Here is a tiny trained network, its code and every weight. The questions are about switching its units off for an input and a target symbol, where a switched-off unit gives its printed mean instead of its output.

import numpy as np


def w(rows, s, z=0):
    codes = np.array(rows[::2]) - 128.0
    scale = np.full(codes.shape[1], s)
    scale[-1] = z or s
    return codes * scale


def f(y):
    return y / 2 * (1 + np.tanh(0.7978845608 * (y + 0.044715 * y**3)))


def softmax(a):
    e = np.exp(a - a.max(-1, keepdims=True))
    return e / e.sum(-1, keepdims=True)


def log_softmax(a):
    a = a - a.max(-1, keepdims=True)
    return a - np.log(np.exp(a).sum(-1, keepdims=True))


def net(x, mask):
    ids = ['βεζθλξτψω'.index(c) for c in x.split()]
    T = len(ids)
    res = E[ids] + P[:T]
    u = 0
    for l in range(3):
        r = res
        for j in range(2):
            rows = slice(3 * j, 3 * j + 3)
            q, k, v = (r @ M[l][rows].T for M in (Q, K, V))
            z = softmax(np.where(np.tri(T) > 0, q @ k.T / 3**0.5, -1e9)) @ v
            o = O[l][rows]
            res = res + np.where(mask[u + j], z, o[:, -1]) @ o[:, :-1]
        u += 2
        y = f(res @ A[l][:, :-1].T + A[l][:, -1])
        res = res + np.where(mask[u : u + 4], y, B[l][:, -1]) @ B[l][:, :-1]
        u += 4
    return log_softmax(res[-1] @ U[:, :-1].T + U[:, -1])


Q, K, V, O, A, B = {}, {}, {}, {}, {}, {}
E = w([
[63,167,86,133],'β',
[163,53,190,159],'ε',
[194,126,84,157],'ζ',
[137,76,55,250],'θ',
[254,112,115,119],'λ',
[91,137,214,23],'ξ',
[128,177,110,89],'τ',
[200,160,154,33],'ψ',
[235,21,113,234],'ω',
],0.013)
P = w([
[167,187,138,142],'0',
[137,6,169,130],'1',
[132,162,177,162],'2',
[133,14,167,121],'3',
[130,162,179,161],'4',
[142,9,164,119],'5',
[129,162,180,163],'6',
[149,7,164,111],'7',
],0.016)
Q[0] = w([
[92,130,217,134],'L0H0',
[138,147,109,168],'L0H0',
[159,129,193,117],'L0H0',
[23,171,153,225],'L0H1',
[81,34,254,108],'L0H1',
[87,160,19,110],'L0H1',
],0.0083)
K[0] = w([
[155,88,137,85],'L0H0',
[131,140,145,102],'L0H0',
[102,130,184,143],'L0H0',
[119,133,5,85],'L0H1',
[127,197,169,112],'L0H1',
[87,63,133,78],'L0H1',
],0.013)
V[0] = w([
[165,255,166,172],'L0H0',
[84,159,186,162],'L0H0',
[141,188,176,95],'L0H0',
[132,145,179,178],'L0H1',
[78,50,83,64],'L0H1',
[144,152,60,122],'L0H1',
],0.0077)
O[0] = w([
[255,139,198,105,91],'L0H0',
[27,142,150,119,119],'L0H0',
[190,165,164,68,112],'L0H0',
[139,62,97,166,185],'L0H1',
[52,206,136,11,2],'L0H1',
[120,186,21,125,113],'L0H1',
],0.0037,0.0065)
A[0] = w([
[162,253,43,230,125],'L0N0',
[194,201,120,30,33],'L0N1',
[191,75,212,85,132],'L0N2',
[177,21,64,139,2],'L0N3',
],0.011,0.0054)
B[0] = w([
[104,106,2,61,182],'L0N0',
[207,98,159,75,143],'L0N1',
[48,90,99,187,252],'L0N2',
[45,138,172,52,251],'L0N3',
],0.0081,0.011)
Q[1] = w([
[163,229,120,251],'L1H0',
[69,188,152,184],'L1H0',
[5,110,110,10],'L1H0',
[120,114,91,2],'L1H1',
[211,212,106,114],'L1H1',
[126,46,143,41],'L1H1',
],0.0076)
K[1] = w([
[128,104,83,251],'L1H0',
[99,181,150,156],'L1H0',
[116,91,111,26],'L1H0',
[167,154,48,142],'L1H1',
[92,187,124,193],'L1H1',
[158,130,75,133],'L1H1',
],0.011)
V[1] = w([
[164,196,135,37],'L1H0',
[150,102,61,223],'L1H0',
[94,85,13,121],'L1H0',
[145,93,127,177],'L1H1',
[60,166,47,122],'L1H1',
[107,93,83,1],'L1H1',
],0.0072)
O[1] = w([
[1,76,83,120,43],'L1H0',
[193,52,224,87,162],'L1H0',
[215,46,106,109,213],'L1H0',
[212,77,125,115,162],'L1H1',
[93,239,202,236,136],'L1H1',
[44,177,228,19,254],'L1H1',
],0.0039,0.0066)
A[1] = w([
[57,168,36,84,201],'L1N0',
[219,242,100,102,130],'L1N1',
[181,170,224,149,173],'L1N2',
[2,55,111,126,3],'L1N3',
],0.0081,0.0032)
B[1] = w([
[77,167,88,214,149],'L1N0',
[174,250,107,119,140],'L1N1',
[171,206,204,131,146],'L1N2',
[181,189,98,109,253],'L1N3',
],0.012,0.014)
Q[2] = w([
[75,210,201,212],'L2H0',
[139,51,168,127],'L2H0',
[129,83,115,251],'L2H0',
[106,124,203,123],'L2H1',
[156,124,156,223],'L2H1',
[160,77,101,66],'L2H1',
],0.014)
K[2] = w([
[29,193,186,132],'L2H0',
[139,11,179,191],'L2H0',
[84,125,98,225],'L2H0',
[141,122,192,81],'L2H1',
[96,82,236,119],'L2H1',
[204,105,89,161],'L2H1',
],0.013)
V[2] = w([
[109,117,205,200],'L2H0',
[132,229,139,126],'L2H0',
[222,103,118,12],'L2H0',
[81,71,188,105],'L2H1',
[147,182,43,236],'L2H1',
[25,117,137,253],'L2H1',
],0.0069)
O[2] = w([
[71,28,91,69,88],'L2H0',
[54,225,139,179,161],'L2H0',
[175,239,80,123,248],'L2H0',
[121,150,82,57,5],'L2H1',
[165,146,166,254,254],'L2H1',
[180,180,58,177,44],'L2H1',
],0.0065,0.006)
A[2] = w([
[180,52,32,180,101],'L2N0',
[144,93,57,168,225],'L2N1',
[174,190,2,101,46],'L2N2',
[78,167,30,203,5],'L2N3',
],0.0091,0.012)
B[2] = w([
[37,144,250,153,201],'L2N0',
[153,130,20,100,255],'L2N1',
[73,51,181,211,195],'L2N2',
[138,96,147,34,206],'L2N3',
],0.012,0.0092)
U = w([
[204,151,104,180,163],'β',
[133,37,91,112,151],'ε',
[152,94,206,170,3],'ζ',
[29,154,148,80,102],'θ',
[200,187,149,92,126],'λ',
[125,177,45,111,254],'ξ',
[92,214,143,158,10],'τ',
[40,117,102,195,157],'ψ',
[255,95,87,108,165],'ω',
],0.012,0.0039)

Each question gives the input, a string of symbols that net reads in full, and the target symbol t.
The units are the heads (3 rows each of Q, K, V and O) and the neurons (one row each of A and B). Each row of codes is followed by its name. A weight is (code - 128) times the scale printed after its matrix; where a second scale follows, it is the last column's (O, A, B and U).
mask holds one flag per unit, layer by layer, with each layer's heads first. A switched-off unit (its flag False) gives its mean, the last column of its rows in O or B, instead of its output. The means were averaged over made-up inputs and are rounded, as every weight is.
A unit's drop is (log p(t) with every unit on - log p(t) with that unit switched off) / (log p(t) with every unit on - log p(t) with every unit switched off).
The circuit of an input: a set's keep is (log p(t) with only the set's units on - log p(t) with every unit switched off) / (log p(t) with every unit on - log p(t) with every unit switched off). Starting from the 12 units with the biggest drops (on a tie, the unit counted first), units are removed one at a time, each time the one whose removal leaves the highest keep (on an exact tie, the one counted first), for as long as the keep stays at least 0.8.
circuit, biggest first: the units of the circuit, biggest drop first
k most important neurons: the k neurons with the biggest drops, biggest first
k most important neurons of layer l: the k neurons of layer l with the biggest drops, biggest first
which heads matter: for each layer, one digit per head in row order, 1 if its drop is at least 0.15 and else 0, layers parted by /
input ζ ε ζ β ξ β ζ, target β: 3 most important neurons	L0N3; L0N0; L0N2
input θ ξ θ θ, target θ: circuit, biggest first	L0N0; L0N3; L2H1
input ζ ε λ ψ ξ ψ, target ζ: 2 most important neurons	L0N3; L0N0
input θ β τ θ λ, target ω: which heads matter	00 / 10 / 01
input ζ θ ε ω, target ζ: circuit, biggest first	L2H1; L0N3
input ξ ε θ ε, target ξ: which heads matter	00 / 10 / 00
input ε ε θ ε θ ξ, target ε: circuit, biggest first	L2H0; L0N2
input ψ ζ τ τ ψ θ θ θ, target ψ: circuit, biggest first	L0N1; L1H0
input ε ψ θ β ψ β, target ε: 2 most important neurons	L0N3; L0N2
input λ θ θ ψ ε, target ζ: circuit, biggest first	L1N3; L1H0; L0N3
input θ θ ω β ε λ ζ, target β: which heads matter	00 / 10 / 00
input τ θ θ ψ, target τ: 3 most important neurons	L1N3; L0N1; L0N3
input θ ψ β τ, target θ: circuit, biggest first	L1H1; L0N0; L2H1
input τ β τ ε ψ β, target τ: circuit, biggest first	L0N0; L2H0; L0N2
input ξ ε ω, target ε: circuit, biggest first	L2H0; L1N3
input ψ β ξ ψ, target ψ: 4 most important neurons	L2N2; L0N1; L0N3; L1N3
input θ θ ξ ψ ω θ λ ε, target θ: 4 most important neurons	L0N0; L0N3; L1N3; L2N1
input ξ ω θ λ λ ζ, target ξ: most important neuron of layer 1	L1N3
input β θ τ θ τ β β, target ξ: 2 most important neurons of layer 1	L1N0; L1N2
input τ ψ τ ψ ε λ, target τ: which heads matter	10 / 10 / 10
